Small tables with named rows and columns. After each table, cells are looked up by row and column.

fug
       gebun    fom   dif  nusap  ginuk  dalir  disobu  zofozo  nabe    tet
gopad   21.2   47.1  45.9  -50.2   50.2   15.7    63.5   -64.1  43.2    8.1
rap     55.5   42.1  44.9  -36.8   23.3   68.9    38.7   -49.3  60.2   -1.5
dovar   14.7  -17.0  15.4   13.6   11.7    1.3     0.3    35.3  16.4  -48.3

What is the zofozo of dovar in fug?
35.3
What is the disobu of dovar in fug?
0.3
What is the ginuk of dovar in fug?
11.7
What is the gebun of rap in fug?
55.5
What is the zofozo of gopad in fug?
-64.1
What is the nabe of rap in fug?
60.2
What is the dalir of rap in fug?
68.9
What is the fom of gopad in fug?
47.1
What is the tet of gopad in fug?
8.1
What is the fom of rap in fug?
42.1
What is the gebun of gopad in fug?
21.2
What is the dif of rap in fug?
44.9
What is the disobu of gopad in fug?
63.5
What is the nusap of dovar in fug?
13.6
What is the zofozo of rap in fug?
-49.3
What is the tet of rap in fug?
-1.5
What is the fom of dovar in fug?
-17.0
What is the ginuk of gopad in fug?
50.2
What is the dalir of dovar in fug?
1.3
Row with the largest nusap: dovar

zab:
	zek	sefi	difa
sep	-224	94	40
vib	-279	131	130
vorezo	200	97	91
mep	637	140	57
vozeg	749	114	323
nolu	-271	-2	260
zosa	-375	128	140
nemu	710	145	-120
bonefov	390	120	-86
tor	311	168	-28
bis	-48	109	97
liri	-549	142	126
muf	-120	84	56

What is the sefi of mep in zab?
140
What is the zek of nolu in zab?
-271
What is the sefi of bonefov in zab?
120
What is the difa of tor in zab?
-28
What is the zek of liri in zab?
-549
What is the difa of vib in zab?
130
What is the sefi of vorezo in zab?
97
What is the zek of vorezo in zab?
200
What is the sefi of nemu in zab?
145
What is the difa of nolu in zab?
260
What is the difa of bonefov in zab?
-86
What is the zek of vib in zab?
-279
What is the zek of zosa in zab?
-375
What is the difa of nemu in zab?
-120
What is the zek of mep in zab?
637
What is the zek of tor in zab?
311
What is the zek of muf in zab?
-120
What is the difa of liri in zab?
126
What is the zek of bis in zab?
-48

kod:
	vod	giru
siloz	165	216
rog	171	229
zir	68	67
ruv	169	227
bep	72	77
zit	52	20
miku	169	199
fas	78	94
gaba	30	36
puvivef	102	91
nof	99	92
par	193	140
tukerut	95	93
sif	180	232

giru of fas: 94
giru of siloz: 216
vod of tukerut: 95
giru of rog: 229
vod of ruv: 169
vod of miku: 169
vod of puvivef: 102
vod of fas: 78
giru of puvivef: 91
giru of sif: 232
giru of zit: 20
vod of gaba: 30
vod of zit: 52
vod of bep: 72
vod of sif: 180
giru of bep: 77
giru of tukerut: 93
Which row has the largest vod? par

Table gerapul
,gam,dilanez
lekasep,70758,-601
debelar,-51391,-84932
vivedim,82633,4616
tib,-50138,-70658
lovadis,-30100,-27388

lovadis, gam -> -30100
debelar, gam -> -51391
tib, dilanez -> -70658
lovadis, dilanez -> -27388
vivedim, dilanez -> 4616
lekasep, dilanez -> -601
vivedim, gam -> 82633
debelar, dilanez -> -84932
tib, gam -> -50138
lekasep, gam -> 70758

masus =
	fup	rez	bes	bor
kofip	227	231	58	229
vomubof	183	200	142	93
lodo	190	135	127	150

kofip, bes: 58
vomubof, bes: 142
kofip, rez: 231
lodo, fup: 190
lodo, rez: 135
vomubof, fup: 183

vav:
	nalugab	pem	gibil
goputur	0.82	0.26	0.35
moz	0.81	0.21	0.34
mevesod	0.79	0.88	0.86
fuz	0.86	0.51	0.51
volo	0.87	0.58	0.56
ran	0.81	0.93	0.86
gibuvos	0.80	0.90	0.86
rek	0.87	0.58	0.56
pef	0.85	0.47	0.47
ded	0.79	0.86	0.86

pem of ded = 0.86
pem of goputur = 0.26
gibil of moz = 0.34
gibil of rek = 0.56
pem of gibuvos = 0.90
nalugab of fuz = 0.86
pem of pef = 0.47
gibil of mevesod = 0.86
nalugab of volo = 0.87
pem of moz = 0.21
pem of volo = 0.58

Table ruv
fields: luvesem, gabo
gagat: [32238, -45960]
tizibiz: [44267, 28783]
rumufer: [-21555, 22136]
zur: [-15021, -1294]
zut: [-546, -76168]
rigufal: [76825, 43567]
bon: [-47650, 11305]
vikogat: [47366, 18136]
med: [-22188, -6353]
sigeb: [38577, -67435]

zut, gabo: -76168
gagat, luvesem: 32238
zut, luvesem: -546
tizibiz, luvesem: 44267
zur, gabo: -1294
bon, gabo: 11305
med, luvesem: -22188
gagat, gabo: -45960
Which row has the largest luvesem? rigufal

degelir =
cols = pevukig, rosokad, vosen, vulabe, gebe, defatof, matubil, lagebe
lumad: [-2.84, 0.04, -1.34, 3.70, 0.04, -5.83, -0.20, -2.69]
sebuf: [0.56, -0.21, 4.72, -1.08, -0.21, 3.17, 1.65, 1.93]
lim: [-0.18, 1.61, 0.13, 5.24, 1.61, -2.22, 1.74, -3.49]
rotofez: [-3.60, -0.40, -1.54, 1.59, -0.40, -6.06, -3.10, -0.91]
rukipil: [1.61, 1.62, 2.94, 2.91, 1.62, 2.59, 2.37, -0.88]

rosokad of lim is 1.61
vulabe of lumad is 3.70
vosen of rotofez is -1.54
defatof of lumad is -5.83
pevukig of lim is -0.18
rosokad of rukipil is 1.62
pevukig of lumad is -2.84
rosokad of rotofez is -0.40
lagebe of rotofez is -0.91
rosokad of lumad is 0.04
defatof of rotofez is -6.06
rosokad of sebuf is -0.21
matubil of lim is 1.74
gebe of rotofez is -0.40
vulabe of sebuf is -1.08
Which row has the largest matubil? rukipil

gib =
|  | tib | gobovak | fola | puf | zek | kep | kiv | pid | zin |
|---|---|---|---|---|---|---|---|---|---|
| sala | 61.4 | 26.1 | 51.5 | 76.1 | 45.7 | 82.4 | 43.2 | 38.1 | 20.6 |
| zop | 67.3 | 41.8 | 27.6 | 56.0 | 61.0 | 88.2 | 51.7 | 41.5 | 21.3 |
| mul | 59.4 | 58.0 | 17.0 | 20.6 | 75.6 | 39.8 | 55.1 | 60.7 | 63.0 |
| kuv | 42.8 | 45.3 | 34.0 | 30.1 | 50.1 | 20.7 | 60.0 | 41.3 | 69.4 |
| pefubog | 48.5 | 57.9 | 23.7 | 21.0 | 66.5 | 34.1 | 52.0 | 60.0 | 64.5 |
| zelodek | 60.1 | 67.5 | 26.5 | 25.0 | 64.8 | 47.6 | 33.6 | 62.7 | 30.1 |
| nirar | 54.1 | 53.8 | 16.8 | 20.8 | 74.2 | 32.4 | 60.4 | 56.9 | 68.4 |
| zedu | 48.5 | 70.9 | 27.9 | 22.8 | 59.6 | 44.5 | 32.9 | 62.8 | 35.6 |

What is the pid of pefubog in gib? 60.0
What is the zek of nirar in gib? 74.2
What is the fola of zedu in gib? 27.9
What is the zek of mul in gib? 75.6
What is the kiv of kuv in gib? 60.0
What is the gobovak of mul in gib? 58.0
What is the kep of mul in gib? 39.8
What is the zek of zedu in gib? 59.6
What is the tib of mul in gib? 59.4
What is the puf of nirar in gib? 20.8
What is the kep of nirar in gib? 32.4
What is the gobovak of zelodek in gib? 67.5
What is the pid of kuv in gib? 41.3
What is the fola of nirar in gib? 16.8
What is the kiv of zelodek in gib? 33.6
Row with the largest pid: zedu

